(in the rows, 100 means zero)
Each row of numbers stands for one node and depends on some of the facts below. Use the named rows to name the rest.

Some nodes and their rows:
101  97  98  100  97  101  101  95  94  102  87  105  99  99  92  98  109  106  92  104  97  98  94  98  112  108  109  98  98  99  100  96  102  94  108  102  90  105  101  98  100  98  97  100  103  101  104  105  122 -> bafla
98  97  97  97  94  100  104  96  114  97  87  104  100  99  91  100  102  103  111  93  102  98  102  97  122  90  103  99  101  99  100  100  111  95  95  107  83  96  98  99  96  100  97  100  107  99  99  94  137 -> pemidrek
101  97  98  103  97  101  100  95  101  100  85  99  99  99  95  98  105  102  101  96  103  96  96  98  118  90  98  97  102  111  101  96  101  94  91  96  85  94  98  98  100  97  96  100  103  95  98  108  119 -> grekisok
102  105  98  101  102  96  102  97  117  102  90  99  100  98  98  99  100  99  99  98  102  100  105  106  104  89  94  99  99  100  96  99  98  94  93  97  86  96  98  108  99  99  97  102  109  102  94  101  106 -> grimu
102  104  114  102  99  101  100  99  105  101  133  98  100  121  113  98  102  100  97  97  98  98  93  103  96  126  95  100  98  97  96  96  97  95  114  96  87  96  104  99  99  98  108  101  98  112  94  102  94 -> vitun
101  96  104  92  97  105  99  96  95  101  86  104  101  103  91  98  105  99  94  90  99  96  93  99  97  119  105  99  98  97  115  101  97  97  114  97  86  100  110  98  96  99  99  100  100  101  95  106  92 -> nekozul
101  101  97  97  105  104  98  96  97  98  98  99  98  102  93  98  98  99  107  91  102  100  94  97  96  105  96  98  99  98  99  101  101  105  117  95  86  102  99  98  103  98  101  100  100  95  101  93  96 -> grike
101  103  97  94  100  104  98  96  94  97  84  101  98  98  92  98  108  99  103  91  107  101  93  100  103  96  100  97  98  101  97  108  107  98  119  97  92  95  97  98  102  97  103  100  102  96  105  94  94 -> tesem
101  109  101  98  107  99  98  97  105  98  104  99  99  102  99  97  98  98  114  91  108  102  100  100  95  91  95  98  98  100  97  100  101  103  107  97  94  97  98  103  101  99  106  103  107  99  94  93  95 -> skatrin
99  95  97  112  104  106  100  96  92  98  106  99  107  99  92  100  96  100  105  99  99  101  94  98  96  109  100  101  100  103  109  100  103  109  111  97  90  126  109  98  103  99  98  100  99  95  107  95  93 -> gradrak
100  113  98  90  107  98  98  100  95  97  104  102  98  98  124  98  97  109  98  91  103  97  107  100  111  92  101  98  105  102  98  108  98  103  93  111  108  97  97  111  97  103  107  100  100  104  97  96  94 -> grumum
98  100  98  90  104  97  98  97  96  98  95  100  100  97  99  99  98  98  99  97  99  105  114  99  98  88  102  102  102  98  97  104  98  111  92  98  137  94  97  100  100  100  97  98  97  95  108  93  92 -> grotra
99  98  98  93  97  97  99  110  96  98  91  105  99  97  95  97  97  102  92  99  98  99  97  99  98  102  110  100  99  97  97  100  97  102  91  114  107  97  98  99  97  99  97  100  96  100  98  97  92 -> fubakla
101  102  99  91  105  99  98  117  92  101  126  103  102  98  115  97  96  100  92  104  97  95  95  99  96  88  108  98  101  97  100  96  97  97  94  105  100  99  110  109  97  99  98  99  95  103  95  106  95 -> batek
100  105  99  94  101  99  99  108  101  102  126  99  102  104  122  99  98  99  92  109  97  107  108  98  96  110  96  106  98  97  99  97  98  100  94  100  141  94  101  99  104  99  98  99  96  110  99  100  95 -> triskiso
100  103  100  96  101  97  100  101  95  102  117  99  102  99  109  103  98  98  91  106  97  108  114  98  95  110  99  109  98  97  98  96  98  103  94  98  152  95  100  100  99  102  97  100  97  109  98  100  94 -> sudufe
99  101  98  95  106  99  98  100  93  101  112  99  101  98  108  101  98  98  92  109  97  107  111  97  96  100  100  105  98  98  96  97  98  107  94  96  141  101  103  98  106  99  97  100  96  97  112  95  94 -> fode
99  105  99  94  113  98  100  95  95  102  97  99  98  99  102  102  97  98  93  95  98  107  124  96  95  89  99  104  99  97  97  98  98  112  93  96  143  95  97  100  100  101  96  100  97  96  114  93  93 -> vubrin
98  104  104  92  98  98  100  106  99  99  130  99  99  99  113  101  96  99  92  107  97  106  103  100  96  110  98  108  98  96  97  97  97  97  91  98  138  97  97  103  99  104  99  101  96  112  94  106  93 -> stostas
99  104  97  92  97  98  99  103  110  96  94  99  99  99  109  102  97  101  115  95  101  101  107  98  103  90  101  98  107  99  98  112  104  116  93  113  109  97  97  98  97  110  107  100  96  98  101  90  96 -> brirorak

Some facts about the nodes:
sesum: ω b; δ gradrak, lovir
flaso: ω a; δ plibir, bafla
duples: ω a; τ taga, tuko, sudufe, kade
fifla: ω b
fogren: ω c; τ triskiso; δ gekli, batek
broveplur: ω b
mevik: ω b; τ nodrus, sopil, fedrus, nomol; δ lovir, flaso
sopil: ω c
dristan: ω b; τ lemel; δ grike
flizutri: ω c; τ griles, tupe, ladro
briklir: ω a; δ logon, bafla, drune
grekisok: ω a; τ floflan, linek, fadedrel
mestur: ω b; δ gradrak, zesal, puda
gito: ω b; τ fabuzor, nekozul, mestur
lezen: ω c
zeplu: ω a
fitris: ω c; τ vabok, fubakla, fadedrel, gofla
fabuzor: ω b
mikaba: ω a; τ stesi, mestur, gofla
rugrak: ω c
vuplo: ω a; δ grupedri, tatrul
geler: ω c
stivu: ω b
nabran: ω a
zegro: ω a; δ trufur, vubrin
broklibru: ω a
mize: ω a
kugil: ω b; τ sopil
plobi: ω a; δ teflenir, dipon
labra: ω b
stostas: ω c; δ stesi
klotak: ω c
kliplis: ω b
sapo: ω b; τ labras, labra, zotur
nomol: ω b; δ stesi
vobi: ω b; τ liklon, vitun, stostas, triskiso
tesem: ω b; τ fabuzor, gipe
grupedri: ω c; τ broveplur, gefun, biru, kade
gradrak: ω b
furun: ω c; τ stivu
lifek: ω c; δ nekozul, griles, fogren, ladro
medrel: ω c; τ broti; δ grema
dodres: ω b; τ klatruk, mibruk
staskin: ω b; τ fadedrel
plemo: ω a; δ zesal
vodru: ω c
liklon: ω b
tovok: ω a; τ linek, sopil
dridror: ω a; τ fode, mize
buduzil: ω b
kizor: ω b; τ triskiso, kade
gresus: ω a; τ trener
gesti: ω c; τ dreno, batek, klizor, meklal
vubrin: ω c; τ mize; δ fifla, grumum
vukil: ω b
dramik: ω b; τ broveplur, pepata, mize
kiniflil: ω a; τ tuko
novarin: ω a; τ sudufe
siplam: ω c; τ grugu; δ fedrus, medrel, drune
lagror: ω b; τ lapek; δ debrin
klufleler: ω c; τ sona, dobedri, zeplu
putres: ω b; τ betrer, plibir, plobi
dipon: ω c; τ plostuk, biru, vakletur; δ dudrum, fubakla, tuko
flonirir: ω c; τ labras
lemel: ω c
bafla: ω a
taga: ω a; δ vabok, sudufe, duples
bepla: ω c; τ klotak, zeskulu, teflenir, stoflustal
trufur: ω c; δ grike
trotu: ω a; τ nabran, tegruk, mestur, bafla, mastu, stoflustal
trezim: ω a
plibir: ω c; δ tatrul, bafla
didri: ω a; τ ladro, skezurun
triflis: ω a
kove: ω b; τ fabuzor
fubakla: ω c; δ skatal
pubruk: ω b
ladro: ω a
triskiso: ω c
nekozul: ω b; δ briklir, fedrus
vabok: ω a; δ dreno
gofla: ω a
baklun: ω c; δ briklir, sesum
tegruk: ω b
zeskulu: ω a; δ vitun
lovir: ω c; τ lemel; δ tatrul, rofem, grugu
trener: ω b
fonaskek: ω c; δ geler, dreno, tuko
skatrin: ω b; τ lodur, tosis, mibruk; δ guste, lifek
grike: ω b
sudufe: ω c; δ drune
goklas: ω c; τ kudrim, pubruk, skatal
sosta: ω c; τ nodrus, klatruk, flaso, vitun, tupe
tosis: ω c
dobedri: ω b
gefun: ω c; δ bepla, baklun, klotak
gradas: ω a; τ trufur
tupe: ω a
griles: ω c; δ vubrin
migro: ω c
floflan: ω b; δ briklir, logon, zesten, tovok, grema, stostas
klodron: ω a
nodrus: ω b; δ flaso
tatrul: ω b; δ grupedri
kinis: ω a; τ klodron
nabo: ω a; τ gradrak, klodron, vodru
plostuk: ω a
dreno: ω a; δ nodrus
vakletur: ω a
tuko: ω a; δ vitun
skolan: ω c; τ meklal; δ vukil, dobedri
batek: ω c; δ skolan, bafla
plegror: ω c
susi: ω c; τ labra, meklal, ladro; δ guste, taga, dipon
mestum: ω a; τ lifek, zeplu; δ fifla, medrel
lodur: ω c
grotra: ω c; τ trufur; δ geler, pepata
guste: ω a; τ nekozul, klizor; δ kudrim
fode: ω c
grumum: ω c; τ griles, bredru, kliplis, nodrus, plobi, dobedri; δ plibir, bafla
vitun: ω b
revol: ω c; τ tuko, mibruk
fedrus: ω a; δ dreno
stoflustal: ω a
klatruk: ω b
gekli: ω b; τ broklibru, migro, lapek; δ debrin
gipe: ω a
pepata: ω c
brirorak: ω c; τ fifla, plegror, skezurun, zeplu
pemidrek: ω a; τ lezen, migro, gofla; δ bepla
drune: ω a; δ gradrak
betrer: ω a
debrin: ω b; δ vukil
skezurun: ω c
bredru: ω c
tenim: ω b; τ vuplo, vodru
biru: ω a
patrun: ω a; δ stesi, stostas
skatal: ω c; δ batek
grugu: ω c; δ vuplo, rofem
teflenir: ω b
grimu: ω a; τ geler, vitun; δ grike, vukil
zotur: ω a; δ mevik, briklir
skiklun: ω a; τ fabuzor, buduzil, stoflustal
stesi: ω c; δ gradrak
tuska: ω a; τ briklir, vitun, stostas
grema: ω c; τ trezim, lezen, lifek, debrin; δ zesten
mibruk: ω b
sona: ω a; δ fedrus
kade: ω a; δ zegro, kiniflil
zesten: ω a
logon: ω b; τ triflis, lifek, drune; δ grumum, mestur, medrel
lapek: ω a
meklal: ω c
broti: ω a; δ vabok
rofem: ω b; τ rugrak
klizor: ω b
kudrim: ω a; δ logon
fadedrel: ω b
linek: ω a
dudrum: ω b; τ stesi, mastu, stoflustal; δ fubakla
labras: ω b
zesal: ω a; τ trener, plobi, batek, sopil; δ fifla
mastu: ω c
tegri: ω b; τ bredru, klizor, stivu, fadedrel; δ grema, skolan
puda: ω c; τ broti, bredru, zegro, grugu; δ mevik, grugu, bafla

Rows to name:
No name comes twice in this set of rows, the named rows included.
99  103  100  94  100  103  98  96  112  97  84  101  105  98  93  105  98  99  131  91  107  97  96  98  100  92  99  98  101  100  101  112  109  121  116  103  84  94  97  98  95  108  107  99  104  103  99  90  96 : logon
99  99  106  97  96  106  100  102  109  97  102  99  100  103  94  102  98  99  118  95  99  96  93  101  95  111  96  97  100  97  103  100  100  112  114  100  86  100  99  98  98  105  108  98  97  102  95  93  93 : fifla
99  111  98  96  110  99  99  96  98  99  111  99  102  99  120  99  97  103  95  96  101  114  125  97  96  89  94  103  99  99  100  102  102  106  92  97  160  96  97  100  113  99  99  101  96  96  113  92  93 : grupedri
97  96  98  91  96  98  99  122  112  97  87  102  99  98  94  114  97  98  102  109  98  99  99  99  96  120  110  102  100  98  99  103  98  117  93  124  100  98  97  99  97  112  98  100  95  111  97  91  95 : lifek
103  109  106  97  103  97  100  96  97  97  111  101  99  98  106  97  98  97  115  91  109  96  95  100  102  88  94  98  103  110  97  106  98  97  93  96  86  96  97  109  99  98  113  105  111  98  97  97  94 : mevik
98  96  99  99  94  99  105  96  124  98  88  101  100  99  91  114  97  98  121  98  100  96  100  106  113  89  100  98  103  98  101  97  106  100  93  105  85  96  97  99  97  110  97  100  104  104  96  94  132 : mestum
103  103  120  99  98  99  100  103  98  101  133  100  99  116  110  97  99  99  101  93  98  96  93  103  94  112  94  97  98  98  104  98  97  95  97  96  83  95  106  107  97  99  108  102  100  112  96  104  94 : nodrus

The same nodes again, as new rows of numbers:
Some nodes and their rows:
71  89  103  120  69  96  128  119  84  93  108  125  112  96  88 -> broveplur
81  104  60  94  100  82  111  126  124  113  95  97  130  125  123 -> mestur
102  125  43  94  103  78  76  69  69  72  111  73  112  108  105 -> bepla
89  95  56  83  96  104  138  120  109  104  90  88  139  128  122 -> stoflustal
98  99  101  123  90  110  113  104  103  82  98  116  108  100  75 -> tosis
93  83  92  75  125  107  113  87  98  132  103  130  106  101  111 -> trezim
87  88  104  103  79  110  131  100  81  92  98  103  108  92  92 -> vakletur
108  120  120  103  98  88  63  101  98  99  100  79  74  92  104 -> putres
85  97  66  106  105  81  107  118  104  109  101  96  126  121  121 -> tegruk
83  98  99  104  93  89  109  108  98  112  107  119  102  102  101 -> pubruk
111  115  96  103  113  120  100  120  136  101  87  115  101  110  92 -> meklal
127  105  115  99  122  92  71  87  102  93  102  79  78  98  82 -> susi
107  120  119  86  91  125  108  118  119  104  84  97  91  98  96 -> fedrus
104  118  124  103  86  91  61  98  104  92  105  70  72  83  102 -> mevik
97  81  100  121  93  92  93  78  75  87  110  102  107  88  89 -> vubrin
115  108  97  99  114  101  77  95  113  92  94  81  95  106  100 -> furun
99  96  107  76  119  128  123  101  111  134  88  136  88  96  101 -> zeplu
121  97  112  96  126  95  62  58  92  108  112  106  78  89  94 -> brirorak
114  119  104  97  110  121  103  124  141  98  83  107  104  113  84 -> bredru
98  131  118  100  99  104  94  127  122  108  93  108  85  101  98 -> kliplis

Rows to name:
No name comes twice in this set of rows, the named rows included.
126  118  122  101  110  98  51  78  108  90  100  71  69  87  94 : grumum
81  80  112  117  81  74  93  87  66  83  119  90  91  82  98 : dramik
107  131  68  60  115  74  91  55  60  116  109  92  92  110  102 : pemidrek
99  100  109  114  73  112  116  109  120  86  96  111  112  88  69 : stostas
87  88  101  107  102  78  81  87  79  103  120  102  91  90  107 : tenim
98  91  98  113  119  70  93  90  79  130  110  102  105  102  113 : lagror
114  108  137  121  83  109  100  86  74  97  98  75  97  86  98 : grimu
94  111  84  115  74  98  127  90  75  82  106  125  111  97  62 : gefun
94  77  94  116  92  104  115  97  92  87  103  124  115  94  83 : fode
115  123  113  103  109  74  59  97  103  106  103  65  87  104  114 : tegri
98  100  71  78  115  107  127  108  117  121  91  104  123  118  119 : gofla
112  78  92  92  127  86  74  52  87  119  118  105  89  91  104 : grema
87  90  119  128  76  121  99  88  60  80  99  91  109  72  111 : kiniflil
111  109  112  82  100  109  121  115  119  109  85  103  102  112  96 : broti
85  120  39  89  105  98  110  95  93  86  103  101  125  117  100 : klotak

